Here is a tiny trained network, its code and every weight. The questions are about switching its units off for an input and a class, where a switched-off unit gives its printed mean instead of its output.

import numpy as np


def w(rows, s, z=0):
    codes = np.array(rows[::2]) - 128.0
    scale = np.full(codes.shape[1], s)
    scale[-1] = z or s
    return codes * scale


def f(y):
    return y / 2 * (1 + np.tanh(0.7978845608 * (y + 0.044715 * y**3)))


def log_softmax(a):
    a = a - a.max(-1, keepdims=True)
    return a - np.log(np.exp(a).sum(-1, keepdims=True))


def net(x, mask):
    res = np.array(x, float).reshape(1, 8) / 4 @ E
    y = f(res @ A[0][:, :-1].T + A[0][:, -1])
    res = res + np.where(mask, y, B[0][:, -1]) @ B[0][:, :-1]
    return log_softmax(res[-1] @ U[:, :-1].T + U[:, -1])


A, B = {}, {}
E = w([
[176,99,157,224,107,162,167,169,133,78],'x0',
[146,105,142,68,97,133,67,87,231,182],'x1',
[131,140,253,254,145,161,195,141,164,119],'x2',
[131,101,221,84,204,41,187,63,148,219],'x3',
[102,116,60,61,183,86,173,219,201,217],'x4',
[95,90,109,113,80,164,165,87,109,55],'x5',
[92,19,106,4,146,109,85,51,190,155],'x6',
[36,103,143,117,223,120,73,105,164,99],'x7',
],0.0092)
A[0] = w([
[69,55,114,171,161,160,159,197,183,121,32],'neuron 0',
[125,3,123,121,163,183,164,90,216,74,179],'neuron 1',
[99,168,115,128,105,129,120,38,34,84,199],'neuron 2',
[153,98,60,60,126,91,186,100,147,174,34],'neuron 3',
[38,157,114,95,151,81,94,106,124,118,253],'neuron 4',
[152,150,78,132,129,121,101,204,206,166,77],'neuron 5',
[111,170,200,94,188,93,150,171,160,160,180],'neuron 6',
[138,123,42,120,56,209,95,167,75,43,193],'neuron 7',
[103,187,162,174,109,135,149,121,254,182,106],'neuron 8',
],0.0092,0.0054)
B[0] = w([
[77,79,119,123,191,99,67,199,88,171,155],'neuron 0',
[152,2,121,47,159,99,146,126,162,85,188],'neuron 1',
[109,95,125,165,127,156,68,210,115,129,198],'neuron 2',
[194,200,167,164,65,65,106,114,45,116,184],'neuron 3',
[176,43,155,156,172,188,104,107,134,83,196],'neuron 4',
[58,157,84,116,167,135,60,221,76,168,166],'neuron 5',
[115,74,88,154,119,182,151,169,121,130,189],'neuron 6',
[168,126,10,173,110,232,71,175,119,82,248],'neuron 7',
[156,45,101,118,105,186,59,151,155,73,172],'neuron 8',
],0.0095,0.018)
U = w([
[82,86,177,125,169,113,162,114,120,90,93],'0',
[6,234,166,156,136,36,138,25,235,162,5],'1',
[106,106,41,80,110,164,68,164,163,140,171],'2',
[141,123,99,78,68,75,197,181,111,175,96],'3',
[184,174,169,233,62,156,133,139,82,81,182],'4',
[117,205,201,173,124,92,97,57,224,105,53],'5',
[138,91,173,63,100,142,89,39,186,115,94],'6',
[61,133,153,141,144,110,82,180,90,159,161],'7',
],0.012,0.011)

Each question gives the input, the list of numbers given to net, and the class t.
The units are the neurons (one row each of A and B). Each row of codes is followed by its name. A weight is (code - 128) times the scale printed after its matrix; where a second scale follows, it is the last column's (A, B and U).
mask holds one flag per neuron, in row order. A switched-off neuron (its flag False) gives its mean, the last column of its row in B, instead of its output. The means were averaged over made-up inputs and are rounded, as every weight is.
A unit's drop is (log p(t) with every unit on - log p(t) with that unit switched off) / (log p(t) with every unit on - log p(t) with every unit switched off).
The circuit of an input: a set's keep is (log p(t) with only the set's units on - log p(t) with every unit switched off) / (log p(t) with every unit on - log p(t) with every unit switched off). Starting from all 9 units, units are removed one at a time, each time the one whose removal leaves the highest keep (on an exact tie, the one counted first), for as long as the keep stays at least 0.8.
units of the circuit, in order: the units of the circuit, biggest drop first
top k neurons: the k neurons with the biggest drops, biggest first
drop when u is switched off: that unit's drop, to one decimal
input [-3,2,0,3,-5,-5,-2,8], class 0: units of the circuit, in order -> [neuron 7; neuron 4]
input [5,0,-6,0,-6,8,-4,5], class 2: top 3 neurons -> [neuron 3; neuron 7; neuron 2]
input [0,7,-1,-7,-6,-8,-4,-4], class 2: units of the circuit, in order -> [neuron 3]
input [4,-4,1,0,7,3,-4,-1], class 7: top 3 neurons -> [neuron 7; neuron 0; neuron 1]
input [-7,-8,6,-5,1,-5,6,7], class 0: units of the circuit, in order -> [neuron 7; neuron 4]
input [4,-6,7,0,0,-1,-2,4], class 0: units of the circuit, in order -> [neuron 7; neuron 3]
input [-8,-8,1,6,6,-4,7,3], class 0: units of the circuit, in order -> [neuron 4; neuron 7]
input [-5,2,-4,8,7,-3,-4,0], class 7: top 2 neurons -> [neuron 3; neuron 7]
input [-7,0,7,2,-1,6,-2,3], class 0: top 2 neurons -> [neuron 7; neuron 3]
input [-6,-6,2,0,8,-5,-8,-6], class 7: top 2 neurons -> [neuron 7; neuron 5]
input [-6,2,-1,-7,-8,-5,-4,-5], class 2: top 2 neurons -> [neuron 3; neuron 7]
input [-7,2,-6,5,-1,2,0,6], class 6: top 2 neurons -> [neuron 7; neuron 4]
input [6,4,4,-8,-2,3,-2,-2], class 2: drop when neuron 0 is switched off -> 0.1
input [-5,0,-3,8,6,6,-3,-8], class 3: units of the circuit, in order -> [neuron 7]
input [3,-5,-3,-1,6,-5,-1,7], class 7: drop when neuron 7 is switched off -> 0.6
input [1,3,-8,4,5,3,-2,-6], class 3: drop when neuron 7 is switched off -> 0.2
